a =
[[-0.07  0.07  0.03 -0.06  0.02]
 [-0.02 -0.01 -0.06  0.04 -0.11]
 [-0.10  0.09  0.01 -0.11  0.06]
 [-0.02 -0.01 -0.09  0.06 -0.16]
 [-0.01 -0.04 -0.05  0.03 -0.05]
 [ 0.11 -0.09  0.03  0.03  0.00]
 [ 0.14 -0.12 -0.01  0.02  0.02]
 [-0.02  0.04  0.08 -0.03  0.04]
 [ 0.17 -0.16 -0.10 -0.03  0.08]
 [-0.06 -0.05 -0.18 -0.02 -0.08]
 [-0.08  0.08  0.02 -0.07  0.02]
 [-0.05 -0.06 -0.13 -0.08  0.03]]
Indices start at 1.
(1, 1) => -0.07
(11, 5) => 0.02
(3, 4) => -0.11
(2, 5) => -0.11
(1, 4) => -0.06
(11, 2) => 0.08
(9, 4) => -0.03
(6, 1) => 0.11
(8, 2) => 0.04
(3, 2) => 0.09
(5, 5) => -0.05
(9, 2) => -0.16
(1, 3) => 0.03
(4, 5) => -0.16
(9, 1) => 0.17
(12, 4) => -0.08
(9, 5) => 0.08
(5, 1) => -0.01
(6, 3) => 0.03
(11, 4) => -0.07
(4, 2) => -0.01
(12, 5) => 0.03
(7, 1) => 0.14
(10, 1) => -0.06
(8, 5) => 0.04
(7, 2) => -0.12
(6, 2) => -0.09
(11, 1) => -0.08
(11, 3) => 0.02

data =
[[ 32  -5  63 -10  45  19]
 [ 52  12  49   9  47   0]
 [-10   4 -46  23  65 -32]
 [ 49   2   3   8  12 -62]
 [-27  20  23  20  -1 -63]
 [ 32  15  24   6 -20 -72]]
Indices start at 1.
(1, 1) = 32
(6, 4) = 6
(1, 4) = -10
(6, 5) = -20
(6, 3) = 24
(4, 3) = 3
(2, 5) = 47
(5, 2) = 20
(5, 3) = 23
(2, 1) = 52
(6, 2) = 15
(3, 3) = -46
(4, 6) = -62
(4, 4) = 8
(1, 6) = 19

B = [[5.50, 148.89, -53.87, 11.36, 38.93, 8.57, 63.80, -119.97, 12.33, 72.32, 1.97, 12.60], [6.84, -100.69, 63.32, 14.15, 28.83, 14.65, -0.31, 112.91, 16.72, -21.78, 26.05, 19.68], [-9.70, -7.27, 6.52, 16.79, 36.29, -33.23, 101.64, 39.81, -1.06, 76.27, 7.78, 12.11], [5.70, 0.24, -65.05, 16.93, 285.07, -1.64, 74.14, -122.99, -59.66, 68.91, -76.64, 13.58], [-4.90, 126.32, 16.33, 25.23, -181.79, -6.72, 53.50, 15.72, 47.60, 50.65, 55.36, 13.03]]
Indices start at 1.
row 1 col 1 => 5.50
row 3 col 1 => -9.70
row 5 col 11 => 55.36
row 1 col 7 => 63.80
row 2 col 7 => -0.31
row 1 col 10 => 72.32
row 2 col 1 => 6.84
row 1 col 12 => 12.60
row 5 col 12 => 13.03
row 4 col 5 => 285.07
row 5 col 3 => 16.33
row 2 col 6 => 14.65
row 4 col 1 => 5.70
row 3 col 12 => 12.11
row 2 col 11 => 26.05
row 2 col 2 => -100.69
row 3 col 7 => 101.64
row 2 col 8 => 112.91
row 3 col 2 => -7.27
row 4 col 2 => 0.24
row 4 col 7 => 74.14
row 5 col 8 => 15.72
row 2 col 4 => 14.15
row 1 col 9 => 12.33
row 2 col 3 => 63.32
row 3 col 3 => 6.52
row 4 col 3 => -65.05
row 3 col 8 => 39.81

grid =
[[  2 -19 -10  -7  23   0 -68 -17]
 [ -3 -45  10 -56  28   0  -7  16]
 [  2   5  -2  55   3   0 -88  -2]]
Rows and columns are counted from 1.
row 1 col 1 = 2
row 1 col 2 = -19
row 1 col 7 = -68
row 2 col 4 = -56
row 2 col 7 = -7
row 3 col 1 = 2
row 1 col 5 = 23
row 1 col 8 = -17
row 3 col 4 = 55
row 2 col 6 = 0
row 2 col 2 = -45
row 1 col 4 = -7

X =
array([[ -70,  728, -673,  297, -395,  632, -319, -487, -155, -261,  -10,
         -30, -148],
       [  30,  563, -384,  260,  -49,  345,   62, -489,  168,  -39,  170,
          50, -197],
       [ -58,  715, -651,  295, -359,  604, -269, -500, -122, -243,    8,
         -20, -146],
       [ 123,  -34,  420,   44,  245,  -53,  149,  433,  356,  307,  304,
         210,   61],
       [  58,  288,    9,  146,  121,  102,  132,  -83,  370,  172,  313,
         145, -179],
       [   1,  646, -524,  290, -174,  466,  -60, -538,   36, -132,   94,
          19, -172]])
Rows and columns are counted from 1.
(1, 1)	-70
(3, 9)	-122
(6, 5)	-174
(1, 12)	-30
(6, 2)	646
(6, 8)	-538
(2, 5)	-49
(1, 9)	-155
(6, 1)	1
(2, 13)	-197
(5, 13)	-179
(3, 4)	295
(4, 11)	304
(4, 6)	-53
(1, 10)	-261
(3, 1)	-58
(2, 8)	-489
(5, 7)	132
(6, 13)	-172
(3, 10)	-243
(1, 11)	-10
(6, 4)	290
(6, 10)	-132
(3, 5)	-359
(3, 13)	-146
(2, 12)	50
(4, 8)	433
(2, 1)	30
(1, 6)	632
(5, 11)	313
(5, 10)	172
(4, 9)	356
